[128 = 0]

ls_pn: [157 122 144 147 101 153  90 134  70 156 153 171  52 154 113  95 206 104
 188 102 166 142  91  69 116 168 116 103 145 158 149 128 142]
jg_bq: [140 160 131 136 126 163 128 115 115 148 142 152  98 147 147 131 122 113
 137 115 141 124 124 103 122 132 155 123 149 147 116 107 126]
dn_ft: [113  29 119  84 148 142 138 150 106 118 120  78 148  73  69  87 160  70
 115 146 113 119 134  39 160 192 151  66  70 169 104 102 135]
ls_pn: [154 183  93 101 121 168 139 124 133 137 123 149 166 103 126 104 127 138
 140  94 109 117 121 150 124 112 117 108 124  98 187 121 113]
hq_ct: [165 126  84 122 120 138 175 100 133 125 115 102 121 136 140 117 124 124
 113 147 121 158  81 156 105  81 183 149 122 138 137 105 132]
hq_ct: [ 66  49 116 174  94 128  85 101 114 106 177 123 138 113 136 143 192 106
 173 145 156 151  91 114 129 148  77  83  44 225 107 181 150]
hq_ct: [ 96  93 140  95 169 124  59 161 121  98 113 135 172 102  73 184  95 153
 169 107  98 119 225 110 156 163  55  67 115 105 106 164 111]
pg_ht: [167 112 110 118 125 101 147 123 123 123 131 104 115 120 100  89 179 139
 126 148 127 159  68 165 102 104 128 167 137 111 185 148 151]
jg_bq: [174 169 112 106 135 182 168 108 101 162 184 128 110 119 152  74 170  83
 135 133 149 121  60 111  96 106 180 145 149 136 168 113 151]
pg_ht: [133 250 140 130 149 175 131 104 154 155 156 176 130 136 162 150  74 145
 107  96 123  97 153 149 122 116 143 157 194 111 140 117 116]
hq_ct: [ 85  53  97 124 112 133  86 132 129  79 104  91 190  87  87 159 127 136
 167 159 108 125 176 142 141 133  44  44  27 128 136 179 141]
ls_pn: [114  98  97 134 118 114 172 104 135 133 174 121 159 111 176  94 173 101
 114 114 140 160  33 134 124 107 175 157  97 202 115 119 116]
ls_pn: [180 167  95 128 115 151 155 101 121 142 130 140 100 147 142 110 141 132
 135 119 131 155  75 153  99  90 167 153 152 131 162 111 129]
pg_ht: [159  63  72  85 142 115 161 123 124 106 114  84 157  93  87  96 161 122
 124 133 100 175  76 138 122 110 159 127  96 147 151 121 126]
ls_pn: [ 88 173 171 180 137 139  58 105 131 133 164 187  84 169 147 207  97 153
 154 106 148 128 176 122 130 151  93 133 173 170  80 159 127]
hq_ct: [171  75  62 106 116 144 145 118  91 120 114 123 130 140 135 124 153 115
 181 106 123 186  76 119 112  89 170  95  92 164 119 105 105]
dn_ft: [139  85 109 140 112 104 126 116 135 107  93 105 103 125  77 118 153 144
 114 148 115 162 107 141 127 140 122 133 113 147 148 133 143]
ls_pn: [108 143 139  84 145 167 176 155 138 148 127 103 185  83 149  89  92  74
  82 134 118  55 165  72 159 154 166  93 101 100 111  78 117]
ls_pn: [145  61 122 123 108 118 166 152  84 134 120  92 118 162 185 115 138  80
 158 160 162 132 102  95 115  88 179 110  87 119  77  97 127]
dn_ft: [129 169 138 127 145 155 125 116 121 142 175 141 128 133 159 140 121 118
 141 131 143 113 127 133 111 109 132 140 151 125 128 143 139]
hq_ct: [ 91 112 130 132 157 117  78 117 132 109 167 149 152 117 119 178 128 149
 158 105 122 151 143 139 133 136  88 123 129 171 104 174 120]
ls_pn: [ 98 152 116 152  84 123 100 130 143 126 130 173 171 108 139 113 160 155
 152  79 127 123 114 157 142 141  56 104  91 134 175 154 107]
dn_ft: [123 176 132 148 148 134 117  91 157 125 144 144 109 140 127 169  94 156
 104 128 119 141 137 161 119 119 136 168 173 150 121 141 134]
jg_bq: [115  87 136 114 154  62 121 151 145  94 110  94 167 124 116 162 104 164
 124 153 111 141 157 182 127  96  95 155 125  80 117 167 127]
hq_ct: [103 167 139 184  59 141 106 121 143 125 109 137 125 140 147 128 130 146
 139 159 149  87 151 169 121 122  49 102  84  89 176 161 155]
dn_ft: [123 102 143 132 111 144 159 137  90 165 183 132 113 126 179  65 194  55
 136 121 174 114  59  56 130 150 176 123 109 178 107  97 132]
pg_ht: [122 146 132 154 107 111 115 120 142 131 122 157 113 134 122 121 147 151
 121 102 128 141 109 142 134 145 110 145 141 146 146 132 119]
jg_bq: [126  37 149 108 142  61 137 165 102 116 155  77 140 110 114  88 198 107
 138 169 148 142  84 127 118 122 112 155 107 109 136 165 155]
jg_bq: [153 157 121 121 138  88 165 131 147 132 116 134 139 151 166 131 102 156
 106 109 121 150 102 178 117  77 166 191 168  99 123 111 101]
jg_bq: [146 182 127 153 116 124 127 119 123 140 134 170 113 185 198 167  98 155
 160 101 147 145 119 170 105  69 140 159 164 111 110 126 104]
jg_bq: [102 136 144 136 150 132  82 121 121 112 175 128 148 131 143 185 115 143
 174 154 142 119 163 164 107  97  68 124 126 110 124 198 152]
hq_ct: [111 148 142 135 147 117 162 104 172 125 140  91 131 108 122 122 106 127
  52 175 119 111 123 155 126 127 153 181 146 131 131 131 157]
hq_ct: [107  95 132 124 127 111 132 138 132 116 136 100 157 104 124 116 143 119
 122 154 130 116 126 134 131 129 106 123  95 120 134 149 142]
dn_ft: [119 182 179 152 131 121  97 137 117 153 176 175 101 152 159 133 146 135
 149 108 161 109 129 130 118 136  97 160 180 112 135 155 134]
jg_bq: [204 139 111  82 146 155 186 137 100 150 113  96  96 139 125  84 127  96
 117 151 127 127 101 108 103  97 208 145 160  84 146  79 139]
pg_ht: [ 96  60 156 137 110  87 123 164 102 123 153 101 151 126 160 110 173 100
 158 161 165 111 115 118 127 122  90 117  77 110 113 161 145]
dn_ft: [ 98 115 147 127 151 136  99 124 140 117 129 120 124 105  81 146 115 127
 108 140 113 114 173 101 147 177 108 110 129 149 114 140 142]
pg_ht: [ 95 107 137 155  76  64 111 163 130 124 128 160 176 124 163  97 186 153
 160  86 146 132  92 164 142 126  52 129  85 111 160 160 101]
pg_ht: [178  75  95  53 179 116 159 148 129 101  68  62 146  97  47 120  99 134
 100 156  75 148 156 128 130 119 165 123 133  79 138 105 129]
ls_pn: [135 104 110  68 222 157 118 109 109 117 196 112 154 101 110 174 110 108
 150 124 109 159 133 107 115 112 170 132 159 173  84 147 128]
pg_ht: [134 175 103 113 144 193 135 105 137 134 115 142 137 130 138 163  60 122
 123 111 107 114 172 110 135 123 165  93 134 141 101  92 108]
ls_pn: [144  50 121  85 134 117 173 158 103 133 126  75 140  90 102  52 184  72
 110 152 130 124  85  73 137 152 168 115  91 130 135  99 140]
jg_bq: [140 119  72 106 149 188 101  98 127  96  84 119 139 131  91 207  53 146
 159 129  86 151 198 129 127 109 134  58 104 144  97 121 115]
pg_ht: [163 105  57  97 137 172 165  89 122 119 131  99 141 105 113 116 136 107
 129 134 106 167  79 128 112  98 186 110  99 176 138 106 130]
dn_ft: [148  64  96  49 178 188 146 136  75 130 187  77 169  68 103  89 173  52
 166 153 127 120 104  61 117 130 160  71  84 147 134 131 153]
pg_ht: [107 117 101 158  89 121 142  99 161 121 109 133 133 107 113 100 154 136
  89 112 115 148  84 135 146 156 132 129  94 191 146 113 120]
ls_pn: [147  64 119  84 113 120 175 175 105 132  95  76 156  93 110  49 166  81
 117 152 126 102 111  85 141 142 146  93  73  85 151  94 133]
dn_ft: [187  92 101  86 179 162 124  95  88 113 188  64  92 102  58 116 186 105
 160 207 131 161  83 143  68  94 134 144 142 127 187 188 209]
hq_ct: [148 179 116  98 145 134 125 142 142 132 100 163 157 120 114 133  95 162
 126  70  95 128 156 143 142 129 123 127 162  93 149 109  88]
pg_ht: [159 104 104  97 157 136 178 103 134 122 148  63 123  95  95  90 151 101
  84 186 117 141  78 137 105 109 181 165 130 137 156 127 170]
jg_bq: [103 109 134 106 161 173 113 116 138 122 128 106 124  79  55 126 115  99
  90 144 101 103 175  61 157 204 136  84 118 173 114 114 147]
dn_ft: [ 94 141 128 143 149 162 141  84 151 138 169 134 119 114 140 140 111  99
  82 123 127 128 114  90 142 160 184 138 138 222  79 103 128]
dn_ft: [114 209 172 174 109 130  83 125 128 145 165 180 104 162 167 155 128 158
 160 121 161 100 148 169 108 115  61 152 167  90 156 177 144]
hq_ct: [114 186 169 140 192 132 103  95 169 117 137 121  87 146  98 211  40 164
  74 167 108 117 207 154 122 133 138 183 213 122  90 149 154]
jg_bq: [131 129 130 112 159 107 144 128 145 124 124 119 135 128 125 142 100 139
  99 124 112 140 133 138 132 120 160 161 158 128 105 116 115]
[206 197 121 130 114 160 140 120 117 142  73 133  53 180 111 134  91 152
 130 149 125 126 150 153  95  93 152 143 185  55 167 101 145] : ls_pn
[118 177 160 155 132 152 101 116 110 150 186 165  99 160 177 157 127 120
 162 125 165 113 132 125 108 116 117 141 162 135 112 152 140] : jg_bq
[105 121  82 192  46 123 111  89 153 113  99 163 128 130 129 119 169 160
 137  94 126 168  75 164 137 139  86 104  67 199 162 136 113] : dn_ft
[135 166 104 132  84 132 152 126 153 137 107 143 158  96 120  64 161 141
 103 100 115 116  88 155 137 139 106 128 105 113 205 117 119] : ls_pn
[142 191 116 140 128 146 127  98 150 139 133 166 112 131 123 130 121 153
 110  92 115 143 109 148 125 132 141 155 169 152 152 118 117] : pg_ht
[105 169 161 130 112 110  86 173 129 133 123 172 168 121 137 126 130 159
 161  88 132  87 175 147 144 143  36 107 128  57 167 160 109] : hq_ct
[129  53 132 132  98  75 133 156  90 125 173 101 143 116 147  67 239 105
 174 154 170 144  42 144 104 104  86 142  79 116 171 179 156] : jg_bq
[ 87  84 151 147 108 112 134 140 132 123 130  98 138 118 141 116 139 101
 110 166 146 100 135 106 142 148 115 113  82 136 105 133 146] : pg_ht
[144 109 151  85 186 150 118 152  77 134 176 107 127 144 154 165 106  91
 181 157 150 112 165  94 105  94 149 115 150  93  79 143 142] : pg_ht
[123 137 114 141 139 121 127  97 155 121 126 140 117 127 111 147 117 150
  99 109 109 160 113 142 134 137 149 155 151 179 117 122 117] : dn_ft
[127 169 122 140 107 129 130 130 129 142 138 170 148 145 182 129 127 140
 151  84 139 128 110 149 126 104 121 133 131 123 132 123  98] : dn_ft
[158 130 181 109 116  46 144 222  99 155  84 158 128 175 175  92 133 143
 148  80 149 111 138 122 141 115 125 161 173  16 119  94  78] : dn_ft
[164 176 114 136 100 138 142 125 137 132  82 133 111 152 132 126 101 154
 124 134 121 122 139 167 114  96 126 134 140  73 165 114 128] : ls_pn
[122 151 147 158  86 137 103 140 115 136 124 147 115 147 148 126 141 132
 162 137 154 100 144 137 120 125  74 105 111  91 155 149 142] : jg_bq
[133 125 162 119 158  99 106 149 119 129 133 136 107 139 107 141 127 142
 131 121 129 132 150 121 130 143 118 153 175 107 117 140 128] : pg_ht
[142 138 130 145 144 121 134  93 145 122 134 110  81 142 105 145 120 142
  94 164 125 152 113 152 109 119 154 177 167 149 128 138 157] : dn_ft
[ 80 140 162 149 115 136 145 131 158 132 119 102 141 114 145 124  92 105
  72 172 134  66 172 110 149 155 125 119 102 116 107 116 147] : pg_ht
[105  91 173 108 160  71 134 168 113 138 190 120 158 108 153  95 179 104
 130 124 153 120  94 113 132 136 121 170 142 120 115 154 129] : hq_ct
[145 148 126 127 114 118 178 126 139 146 132 117 128 125 154  79 146 115
  91 135 136 121  78 141 121 112 166 168 136 116 152 105 131] : hq_ct
[124  97 180 158 149  94  80 133 115 113 108 116  46 182  95 195  97 148
 134 174 141 140 190 116 121 144 116 146 173 119  71 149 156] : ls_pn
[ 97  82 124 122 167  92 108 122 145  98 129 118 152 122 112 183  99 151
 122 120 105 163 150 139 142 129 129 138 130 166  73 145 109] : jg_bq
[104 170 162 152  83  82 115 172 131 140 142 164 177 136 194 104 156 154
 161 105 159  90 122 184 126 100  41 144 114  47 176 170 115] : pg_ht

fltl: [106 146  81 169 133 140 150  98 107 160 130 120 149 106 119 112 122 114
 119 104 136  92 137 125 141 138 112 123 153 108 147 122 131]
fltl: [124 126 133 122 145 127 135 160 129 130 109  98 115 113 146 137 141 123
 132 138 121 127 130 125 131 136 110 131 138 131 126 130 130]
mgcc: [147 113 132 154 107  98 107 102 155 152 129 166 137 172  50 167 162 151
  64 121 151 120 103  97  49  94  71 131 132 113 137 115 150]
rtzz: [156 160 149 139 131 160 117 140  80 166 123  62 104  50 227 113 149 143
  87 124 108 123 200 112 144 117 102 156  39 141 138  40 173]
tpjr: [121 144 155  99 119 114 147 161 139  94 114  91 146 143 158 142 116 134
 139 110 114 124 122 113 116 117 121 138 107 127 131 161 118]
rtzz: [116  73 126 128  94  88 105 144 131 104 131 129 122 129  95 145 136 142
 150 141 144 154 122 142  74 109 126 120 109 128 114 139 155]
mgcc: [114 145 118 202  75 109 192 171 110 158  98  68 179 147 194 127 159 147
  76 126 121 151 125 167 183  79  77 106 117 112 158 131 134]
mgcc: [103  87 156 129  85  60 162 191 136  89 107 119 155 147 186 138 149 150
 142 142 104 167  97 152 137 108 104  93 100 126 106 168 142]
tdlm: [120 126 123 123 132 122 126 132 131 122 123 113 128 122 114 139 126 126
 134 118 132 113 128 113 100 130 117 136 131 123 131 137 133]
tpjr: [122 102 151  97 137 131 171 146 117 139 118 134  98 140  93  99 133  87
 147 156 152 190 125 171 158 119 106  76 164 138 144 143  96]
mgcc: [154 148 124 106 136 201 107  73  79 163 158 107  80  84  82  82  95  96
 136 122 172 149 202 144 124 116 158 139 102 144 165  68 122]
tpjr: [ 98 117  83 153 131  98 118 108 144 119 130 147 156 128  92 151 123 134
 138 103 127  71 101  96  82 149 119 136 159 103 117 157 143]
tdlm: [135 136 151  86 149 115 106 130 158 102 123 126 123 139  97 165 123 134
 127 105 123  90 116  69  54 135 109 158 123 124 122 146 131]
tpjr: [151 154 143 108 142 144 108 126 160 126 119 108 122 163  72 168 127 133
 102 113 142 105 122  89  69 113 112 167 144 126 146 137 114]
tdlm: [131 116 140 125 114 117 129 144 137 118 124 128 128 149 121 136 133 134
 128 139 132 151 118 142 125 113 129 122 128 132 126 139 124]
mgcc: [140 129 113 121 161 171  93 127 112 140 133 105  85  81 133 118 121 116
 151 149 132 127 164 136 142 153 164 151 132 145 123  94 133]
rtzz: [104 175 126 112 153 131 154 149 110 121 107  46 146  72 192 136 114 122
 132  73 101  54 157  66 100 146  85 160  96 112 142 133 144]
fltl: [134 115 116 153 116 122 121  83 109 164 144 162 124 113  93 116 143 128
  95 120 147 125 141 121  99 116  96 113 112 119 137  88 155]
tdlm: [ 97 168  79 149 150 136 136 120 130 127 117  80 161 104 132 147 107 124
 136  79 118  40 130  80 101 154 117 165 153 102 141 152 131]
fltl: [159 131 168 106 179 148 132 168 145 161  98 119  79 132 131 143 172 113
  94 169 122 152 124 123 149 135  83 125 161 147 129 105 113]
tdlm: [121  90 111 156 135  91  82 154 135 112 127 151 124  83 205 147 157 165
 141 156  83 107 117 119 137 168 149 141 101 133  67 107 181]
tngd: [166 148 162 102 148 149 126 120 188 123 127 191 125 232  61 148 129 123
 104 153 137 157  72 136 153 121 152 127 199 139 131 164  61]
rtzz: [101 113 113 143  80  97 146 144 132  93 127 110 167 157 122 134 110 139
 153 116 135 140 110 152 119 104 143 119 125 116 132 175 124]
mgcc: [170 129 157 142 168 161 121 190 133 182  89  85  71 117 162 148 192 127
  77 193 121 169 142 148 173 123  87 136 151 154 131  76 129]
tngd: [143 123 164 102 133 129 162 115 145 135 133 197 123 189  89 105 132 105
 117 149 139 180  93 158 173 119 124  80 169 136 134 148  80]
tngd: [156 103 147 134 135 117  66 177 135 130 111  88  89  86 174 172 173 166
 107 162 108 129 151 107  86 127 113 170  78 146  98  77 184]
fltl: [ 99  82 109 121 172  95 118 184 159 106  98 127 107 116 123 162 151 119
 173 164 110 113  88 125 121 176 121 123 196 129  89 171 131]
tngd: [126 149 122 149 157 126 119 172 123 142  99  63 125  70 215 156 158 147
 106 124  88  76 147  86 125 151  91 165 104 126 115  99 167]
mgcc: [100  62 135 109  95  74 111 171 120  72 130 121 122  99 165 130 125 145
 190 147 116 160 127 152 106 131 154 112  82 137  89 150 162]
tngd: [105  70 111 169  80  84 132 132  77 146 135 121 125  65 163 104 155 140
 128 137 135 158 159 158 114 108  93  90  64 122 119  85 194]
mgcc: [116 150  79 186 122 143 130 125 118 150 123  94 153 113 151 132 129 137
 115 118 124  96 137 134 152 131 135 148 143 115 138 120 137]
tngd: [150 176 158 116 192 151 149 165 154 153  93 114 118 134 187 148 160 123
  86 139  88  99 111  93 178 158  90 144 164 135 124 122 105]
rtzz: [115 131 134 158 113  93 162 157 138 120 115 148 170 146 214 127 149 150
 111 135  85 129  92 140 192 135 119 106 123 121 105 146 130]
tdlm: [ 64  90  81 140  77 102 170 126  84 105 135  84 153 103  91  96  88 101
 197 101 166 145 147 172 106 108 133  91 127 108 153 173 132]
rtzz: [107 134 105 160  68 118 163 124 138 100 136 131 187 198 108 119  97 135
 144 117 144 156  97 180 165  93 172 110 152 115 146 189  91]
fltl: [158 180 144 141 102 169 150  95 106 164 138 106 141 149 123 107 119 127
  74 104 149 144 160 134 144  81 115 134  96 127 176  93 113]
rtzz: [164 136 130 126 131 177  93  92 104 166 146 117  86 106  81 116 127 120
 105 135 163 147 178 133 104 107 134 147 106 141 153  66 137]
fltl: [143 158 147 110 175 160 145 152 136 144 109 114 108 127 160 125 138 111
 119 145 111 128 127 125 180 150 122 132 160 140 130 124 100]
tpjr: [153 106 135 105 110 128  58 108 161  87 154 163 114 166  64 156 108 152
 149 140 145 141 117 126  72 118 193 162 118 141 109 138 127]
tngd: [101 118 120 142 129 103 139 162  88 133 112  69 127  40 221 122 147 136
 136 115  99  99 165 108 120 144  85 129  69 122 116  98 184]
tpjr: [171 129 145 117 152 172 100 112 141 155 137 164  84 154  83 123 138 117
 109 170 147 169 130 152 156 126 154 130 159 151 131  98 102]
tpjr: [ 93  63 142  93  93  85 151 153 115  72 140 161 127 133 142  91 105 115
 211 155 129 200 110 194 163 130 175  68 118 140 100 176 117]
tpjr: [141 159 186 105 102 142 175 177  82 130 113  46 125  92 246  95 131 130
 114 123 108 174 182 149 179  91 104 119  37 145 151  95 134]
fltl: [179 168 197  87 134 167 134 146 131 136 122 109 104 152 162 122 134 130
  91 141 122 171 148 131 160 100 126 139  92 154 145  99 102]
tngd: [158 110 169 107 157 145 128 141 102 170 122 139  68  86 159 102 166 112
 105 170 126 176 159 143 161 132  94 101 105 153 123  63 142]
tpjr: [174 131 175  98  89 146  69 138 130  83 154 126 114 137 187 126 109 171
 140 150 113 177 155 151 143 104 218 165  37 163 104  99 137]
rtzz: [120 141 124 143  83 132 139 147  99 115 127  58 148 109 174 119 111 142
 136 111 131 140 164 147 131  95 140 142  73 127 146 123 142]
tdlm: [127  81 126 126 152 100  84 164 135 131 110 110  87  82 122 167 168 140
 130 154 123 115 133 101  64 145  91 144 122 133 100 104 177]
tdlm: [139 100 125 171 126 106 104 190 154 135  99 110 120 137 167 171 181 162
 103 179 107 146 106 146 146 126 118 141 143 137 100 120 151]
fltl: [147  69 168  85 118  85  69  93 127 100 167 230  98 104 133 117 136 151
 143 144 114 151 126 111  85 144 151 111  53 145  73  90 174]
tngd: [121  97 156  81 125 120 130 135  92 114 138 121  94  76 149  96 119 111
 167 133 132 161 164 138 116 130 126 105  76 142 121 108 147]
mgcc: [142 197  84 149 169 193 118  51 131 170 146 144 139 134  74 121  99 109
  99  89 142  57 138  90 133 151 146 165 178 113 159 111 100]
tdlm: [116 100  85 183 149 126 114 172 117 170  95  68 101  75 136 155 176 129
 114 160 132 116 144 135 119 138  83 139 159 125 126  98 167]
rtzz: [118 152 135  75 198 145 132 136 136 119 114 112 104  93 134 134 115  99
 156 111 110  75 131  76 114 179 114 146 157 129 122 142 114]
[ 93 101 106 139 108  97 150 125 105 125 129 118 141 101 120 116 124 119
 149 111 138 123 133 132 103 125 102 103 118 113 132 139 149] : tpjr
[157 146 178  75 196 170 139 178 137 139 103 115  72 119 177 119 146 101
 133 175 104 160 133 138 202 159 131 125 158 161 119 115  91] : mgcc
[ 97 124 132 103 144 104 160 167 155  78 114 141 152 154 166 129 111 119
 181 134  96 124  80 139 178 163 158 110 172 127 102 202  92] : rtzz
[ 76 114  74 159  82  88 129 111 117  82 147 126 187 114 147 123  89 146
 179  88 119  88 118 130 110 137 169 130 107 103 113 172 150] : mgcc
[165 181 132 154 165 168 107 129 150 144 127 156 136 135 224 131 142 153
  92 150  74 102 116 121 226 165 176 161 137 143 100  98 114] : tpjr
[130 133 138 109 138 152 167  92 108 153 142 170 116 139  96  78 114  89
 131 132 149 164 132 158 176 127 127  82 153 132 149 124  92] : tngd
[ 64  74 116 108  47  48 154 122 117  45 152 143 184 143 108 112  78 135
 208  87 140 142 106 148  73 106 154  88  84 106 117 207 140] : tngd
[141 101 108 154  84 121  84 101 152 115 149 161 137 182  46 150 121 152
 125 140 162 152 109 152  88  96 170 141 140 127 128 139 128] : tngd
[151 101 146 118  72 107  90  95 169  87 160 202 146 221  43 146 109 156
 129 137 156 173  88 151  89  87 184 127 125 133 120 160 108] : fltl
[134 126 169  81 150 136 163 128 117 134 129 157 104 128 135  92 127  96
 137 140 127 165 129 142 167 136 115  88 133 141 131 126 101] : tngd
[113 161 105 147  69 137 143 105 119  97 146  96 184 160 126 118  77 141
 144  85 141 121 136 146 130  93 177 145 103 114 155 163 110] : fltl
[135 110 117 127 156 159 120  79  68 181 154 162  76  43 136  67 134  96
 132 143 140 143 183 143 157 154 123  97 103 140 127  48 155] : tdlm
[135  95 206  41 141 131 205 105  95 142 146 223  82 146 103  36 121  60
 152 159 150 241 125 189 207 123 108  13 135 152 139 127  73] : tngd
[151 129 141  90 152 176  96 125 109 133 137 102  73  93 111 113 113 109
 152 146 147 151 174 138 123 133 160 147 114 152 135  94 123] : rtzz
[155 126 124 157  99 135 118  66 134 165 152 188 134 179  39 124 137 133
  74 125 168 150 119 138 103  89 115 114 138 120 152 104 123] : fltl
[143 138 124 158 137 134 114 131 134 139 130 154 134 124 192 126 146 149
 108 149  96 123 119 135 186 148 152 135 124 135 103 104 136] : tdlm
[ 84 108  63 184 111 127 148 119  77 145 136 109 143  64 168  87 118 116
 163 128 129 123 155 171 177 146 147 103 127 117 127 116 153] : tdlm
[ 79  78 100 124  92  84 130 125 100  87 145 128 142  88 130 107 100 125
 197 112 134 130 136 145  98 135 150 104  97 118 111 155 157] : tdlm
[140 165 142 123 118 155 147 147 138 121 117  87 141 167 133 133 114 128
 119 124 133 143 128 143 153 103 142 144 138 132 153 149  92] : fltl
[ 89 113  62 188 105 102 109 138 125 108 128 103 166 100 163 145 121 155
 157 118 111  83 122 131 124 147 160 150 129 110 105 147 162] : mgcc
[110  86 132 154 101  71 129 172 111 124 112 106 134  84 198 140 168 156
 120 138 103 133 133 126 110 122  83 114  72 124 103 109 188] : tngd
[162  32 174  89 165 101  59 163 143 125 131 212  36  99 135 133 185 135
 149 227 113 203 116 156 137 163 145  99 122 172  55  80 161] : rtzz
[142 113 152  85 135 137 110 112 122 121 143 147  95 120  94 116 117 115
 144 133 144 150 144 126 101 127 138 123 111 141 127 115 126] : mgcc
[132 118 131 144 127 130 150 118 109 163 129 151 118 120 132 103 148 116
 107 144 134 156 133 151 162 122 103  94 132 130 135 102 130] : tngd
[110 107 110 145  93 101 124 123 126 109 136 130 150 134 115 132 119 141
 142 118 136 129 122 137 103 115 137 124 114 118 125 145 143] : tngd
[100  91 106 158  84 102 142 144 109 110 134 128 148 123 156 107 122 135
 162 144 129 165 124 183 164 118 157  98 117 127 116 145 138] : tdlm
[139 135 125 150 109 136 110 121 104 134 141 122 131  95 191 113 130 150
 118 130 112 131 157 137 154 126 153 140  73 135 117  87 156] : tpjr
[123 151 144  89 135 171 161 131  86 120 137  94 112  95 175  72  88  95
 173 126 129 160 171 164 195 134 168 113 106 145 145 124  99] : mgcc
